In the rows, zero is written as 128.
Group and class of each row
[138 139  88 159 120 129 125 109 147 128 148 124 130 181  89 159 109 119
 136 133 108 102 153 138  91 187 113 144 136 152 129 121 156 118 131  86
 100 115 117 105 186 117 106 123 148 134 115 102 122 133 128 138  94 168
 155 148 101  99 128 115 174 192 111 141 113 128 134 116 120 139 127  84
 106 155 153 150 155 121 102 147 135 112 185 112 128 187 141 125   8 113
 167 124 134 110 151 136 147 130  57 183 123 125 144 145 153 144 155  97
  86  99 139 112 128 115 139  98 148  99 140 119  81 129 164 132 141 134
 103 161 130 125 146 108 132 162  96 151 119 181 101 122 130  21 161  87
 150  94 141 119 133 121 118 125 153 120  93 104 130 122 101 113 141  61
  77 106 114 127  65 136 107 147 145]  z14 S
[144 141  86 162 135 117 131 123 136 116 143 111 141 137 101 153 119 116
 142 145 117 118 139 136 103 158 125 110 125 144 168 109 138 123 130 121
 104 135 117  70 133 125 119 126 140 113 134 108 123 132 118 125  79 153
 146 179 130 104 154 103 180 150  73 142 119 149 140 126 130 128 114  69
 105 161 131 133 159 130 115 128  95 113 146 122 119 170 126 134  50 134
 168 121 110 135 148 148 153 119  74 135 128 135 126 156 150 127 162 134
 122  90 154 108 123  99 138  69 138  83 139 106 102 130 147 123 122 140
 113 147 140 132 146 135 140 133 116 146 129 133  93 136 138  47 158 104
 145 113 133 146 112 106 106 144 124 135 114 110 115 110  89 127 139  66
 100  99 121 110  59 123  74 151 131]  z14 J
[140 140 143 140  96 120 184 168 108 138 204 102 160 135  93 111 103 136
 129 112 101  75 156 119  49 214 133 171 167 148 120 134 178 109 148  58
 108 176 117 125 180 144 125 153 129 142 124  91 129 119 124 167 150 177
 133  73 110 111 116 136 146 177 159 146  91  72 173 134 128 101  81 128
 131 156 117 122 126 111  89 104 130 133 193 151 122 122 116 131  65  90
 105 141 109 155 144 136 128 111  87 164 125 157 124 142 172  38 139  83
  73  89  77 102 152 133 136  97 151  56 127 163  96 126 157 210 150 128
  95 139  80  85 156  92 182 185  80 130 117 155   4  39  98  89 177  95
 158 145 111 119 141 135 127  97 135 202  92 110 134 131 116  97 122  84
  72  97 147 133 147 147  98 118 120]  z306 K
[146 138 106 197 105 144  91 112  98 135 146 119 127 110 115 141 130 115
 139 162  83 102 144 126 110 152 116 126 130 170 132 138 156 119 129 114
 127 143 134 109 174 171  94 117 157 139 109 115 118 131 147 159 141 167
 135 140 128 120 102 160 217 164 143 137 102 155 153 149  90 134 108 123
 122 130 130 132 158 113 120 119 116 118 144 134 128 183 125 128  87 134
 129 109 107 122 137 153 103 115 123 147 138 166 118 144 170 145 133 106
 117 128 147 142 137 147 154  99 141  81 141 123 151 121 156 133 155 134
 101 169 156 105 152 109 169 147 129 123 132 165 109 102 106  97 153  88
 127 123 147 116 136 108 141 143 132 151 126 125 138 119 103  99 115  66
  64 132 130 142 122 105 107 136 138]  z525 A
[132 134 117 104 126 147 121 112 136 124 141 139 124 160  87 121 118 132
 155 134 128 117 128 135 109 159 110 142 127 145 104 134 153 100 128  91
 115 164 125 129 143 123 117 158 129 137 103 118 127 125 145 145 108 167
 148 136 122 113 118 104 152 190 155 130 114 112 110 108 127 130 121 133
 117 139 140 149 101 122 101 132 141 135 219 140 145 164 158 113  58  11
 102 121 134  82 142 145 126 129  64 179 108 119 153 112 138 128 142 105
 110  40 133 111 144 168 128 111 146 146 130 156 119 126 142 129 152 130
 122 142 137 105 139 111 146 148  82 151 112 151  74  97 123  63 155 107
 137 109 139 118 152 140 145 114 130 120 115 118 125 111 106  99 164 109
  93  97 120 136 115 155 145 140 139]  z810 W
[130 143 121 143 105 159  92 107  68 114 158 163 134 155  99 130 120 122
 130 149 118  96 141 122 141 141 112 174 134 161 107 156 155 122 135 109
 121 117 123 155 144 133 126 155 139 127  84 121 137 126 148 140 107 165
 191 108 121 123 110 124 135 175 148 157  90 119 110  86 133 120 129 121
 125 119 136 130 118 118 125 139 156 135 173 137 139 149 154 106  71 109
  96 113 149  78 122 139 132 109 124 198 117 129 143 125 142 138 127  97
 109 128 131 154 151 158 135 137 139 136 116 152  84 136 156 140 129 129
 108 150 144 116 135 104 130 137  80 142 140 175 118  86 101  78 114 108
 136 129 139 136 135 157 157  94 138 124 126 104 129  97 114 122 140 101
 112 124 132 128  91 143 144 126 122]  z810 W
[123 129 116 120 126 136 110 114 121 124 149 122 118 151 104 136 115 131
 120 133 136 114 129 131 144 131 117 133 125 147 102 137 144 110 130 116
 121 130 130 146 108 124 149 144 125 131 100 137 137 129 135 126  93 148
 147 123 124 107 129 116 119 164 133 135 127 135  95 101 124 136 139 139
 117 127 144 132  99 130 132 138 154 145 163 135 140 140 167 102  97 110
  94 123 146  73 140 135 128 137 102 175 107 111 151 112 109 151 131 125
 114 146 134 134 128 184 116 143 119 157 117 149 100 138 129 130 139 134
 128 155 126 122 124 115 123 139 150 129 116 138 151 120 119 114 117 114
 123 118 145 129 132 150 137  98 120 116 133 110 131 117 120 128 145 130
 142 123 139 123 107 136 150 125 145]  z810 C
[138 142 126 128 113 125  90 143 158 138 152 106 120 150  86 120 116 124
 138 134 107 102 144 140  92 143 135 131 141 165 117 129 157  90 121  91
 122 132 126 113 159 135 131 138 139 138 118 122 118 109 138 143 111 151
 133 136 115 120  93 127 188 170 147 115 116 126 145 167 104 114 117 167
 124 148 155 120 106 111 122 145 124 116 178 155 142 169 141 120 110 111
 120 113 133 118 146 148  98 131  85 133 127 134 129 121 163 131 130 113
 116 147 121 105 144 157 124 109 150 124 146 141 180 125 144 140 158 136
 103 164 116  96 134 126 163 158 107 131  89 153  77  95 129 108 143 117
 140 161 137 116 146  94 159 142 113 126 107 139 132 121 120  95 116 111
  70 110 139 146 145 133 119 117 135]  z525 D
[129 129  90 142 126 112 118 125 133 161 153 124 124 143 111 149 122 114
 153 136 124 108 140 139 114 157 122 113 128 142 150 120 138 121 131 103
  99 146 128  89 143 120 113 139 138 129 119  99 114 151 139 124  95 155
 152 154 118 110 148 107 159 173 117 126 107 129 129 110 135 139 134 104
 111 155 178 143 130 114  96 131 110 122 195 121 129 177 142 125  33 117
 126 135 119 124 138 128 137 124  66 162 122 136 136 145 149 115 158 100
 120  95 117 106 130 125 125 101 155 105 129 131  94 132 138 124 123 128
 117 162 135 129 145 114 145 144 116 156 126 152  95 113 136  35 161 102
 155 113 142 138 125 127 115 136 118 112 111  88 127 113 119 115 125  74
  93 103 121  99  90 144 104 140 132]  z14 S
[113 139 113 167 111 133 103 120 141 126 147 111 129 119 107 125 117 129
 123 152  92  98 130 144 117 138 125 113 114 167 132 121 139 100 124 107
 124 135 115 104 161 152 110 133 142 149 107 119 129 128 116 141 125 155
 129 151 124 131 109 155 208 147 139 119 119 154 150 172 103 143 125 142
 123 125 132 122 127 123 128 137 118 113 131 158 140 159 128 145 112 151
 132 108 115 133 139 148 109 129 112 108 143 138 118 134 163 134 129 129
 126 142 141 123 117 146 159 112 145 113 164 117 169 120 151 135 142 131
 110 163 138 107 138 167 157 116 135 117  94 149 111 105 130 132 144 117
 126 122 141 111 125  86 140 143 125 152 125 133 136 128 111 110 116 103
  87 122 119 144 121 103 126 132 135]  z525 A
[145 131  77 180 126 128  96 102 116 125 159 128 141 149  81 153 103 123
 141 165 110 102 145 143 132 151 113 111 115 181 146 127 141 118 130 124
 102 132 114  67 139 135 104 125 139 132 105  88 101 127 121 128  72 163
 151 180 135 109 122 119 180 164 112 145 101 168 157 104 114 129 126  87
 110 147 141 130 147 127 119 146 116 120 154 126 126 199 138 122  60 110
 154 111 107 119 141 129 138 118  89 157 116 134 131 161 149 143 151 119
 104 137 164 135 130 141 142  95 152 104 149 108 117 137 161 115 131  82
 106 171 162 126 133 121 148 126 104 137 123 154 120 112 120  36 152  96
 148 111 147 142 125 139 120 135 130 125 118 106 114 104  95 131 153  73
  94  99 101 115  43 126 108 154 125]  z14 J
[133 143 118 161 106 130  96 129 144 125 142 113 108 117 110 125 129 129
 135 149 104 103 148 124  92 160 126 133 129 166 129 123 139 110 126 100
 142 150 108 122 164 154 126 136 167 127 123 113 124 145 131 155 141 145
 135 127 128 124 104 159 193 156 152 132 109 140 154 160 112 125 121 159
 129 141 132 134 125 113 115 130 131 122 163 150 135 161 146 122 105 134
 127 109 137 128 148 155  99 138 119 102 131 143 122 133 162 132 115 120
 123 158 129 131 134 133 145 111 150 100 156 131 168 115 134 147 151 153
 110 157 114 152 141 120 163 178 122 138  95 157 109 117 129 130 147 104
 119 122 157 119 134  91 158 119 126 153 104 144 108 132 116  98  99  88
  67 128 127 151 134 108 120 113 142]  z525 Q
[142 135 129 159 101 133 101 115 146 136 163  96 115 125  85 131 124 134
 132 152 100  91 133 132  99 151 127 130 146 182 128 117 155  88 130 126
 118 126 122 115 169 152 117 137 144 142 112 126 131 104 132 151 135 151
 132 138 126 117  99 149 198 164 138 126 106 130 156 165 102 127 108 168
 142 135 143 128 112 118 124 161 128 115 164 161 144 152 131 123 103 134
 101 110 124 130 154 145  91 125 113 121 130 129 129 121 162 125 123 123
 113 156 130 118 151 165 139 123 145 105 155 134 177 117 144 150 160 120
 117 169 116  96 142 124 172 152 131 126  93 157  97  98 126 105 148 110
 120 120 135 101 128  94 167 126 121 135 114 140 139 131 101 102 116  93
  67 122 132 150 144 106 125 128 134]  z525 Q
[135 135 104 150 132 135 101 110 134 128 175 132 127 148  97 162 118 114
 159 135 125 102 144 131 109 162 120 133 127 155 136 122 149 114 137  98
 112 130 134  76 145 136 114 127 149 132 113 111 110 127 122 138  86 162
 166 156 128 103 139 120 179 170 129 136 120 139 136 123 110 135 122  96
 105 158 122 138 156 115 124 149 108 118 174 154 123 177 154 113  37 124
 153 123 228 111 144 152 140 131  84 155 124 126 153 153 150 131 150 107
 117 120 160 111 136 126 142  96 158  98 149 124  96 122 155 118 128 132
 112 171 132 117 140 117 141 148  94 155 114 161 106 125 143  44 164 101
 152 111 140 134 122 119 131 132 129 131  97 123 115 106 114 100 143  65
  76 109 120 126  86 126 108 145 135]  z14 J
[143 143 130 132 117 122 103 123 145 136 140  85 126 152  87  98 134 129
 144 140 107  99 157 126  92 135 140 109 135 161 130 109 157  83 123 118
 118 158 127  91 173 148 115 153 138 147 121 109 125 116 126 144 116 138
 118 179 118 116 100  49 189 164 148 107 111 116 155 182  99 104 110 140
 127 167 139 114 102 117 109 158 135 116 184 151 146 185 132 123 101 112
 122  99 124 155 135 148  76 131  82 129 133 126 130 121 168 124 129 129
 111 145 134  42 146 163 141 109 165 106 170 140 206 118 131 133 146 154
 112 170 122  98 130 124 163 146 132 150  80 144  91  96 123 126 157 122
 129 116 137  97 140  93 140 143 118 138 110 157 140 129 120  88 118 113
  59 110 129 145 164 122 129 165 132]  z525 D
[142 140 148 138 102 126 108 145 136 145 148  98 124 125 100 112 147 130
 135 141 103  86 147 120  77 149 129 121 150 171 139 125 171  88 127  87
 115 154 123 124 192 150 124 151 145 156 128 108 122  96 150 163 135 169
 127 127 121 129  93 146 185 167 150 119 104 110 146 181 105 118 119 178
 134 139 126 120  97 120 114 143 103 113 186 159 138 155 132 143 102 118
 101 110 126 133 149 153  94 134  91 117 143 135 131 120 174 112 131 103
 112 140 122 100 143 164 130 106 154 106 164 141 199 121 148 147 162 147
 104 170 124  84 131 116 173 167 133 130  95 158  65  93 121 126 157 110
 126 117 145 101 144 105 151 137 122 159 120 154 134 141 122  85 121 106
  63 113 116 134 153 117 109 119 127]  z525 Q
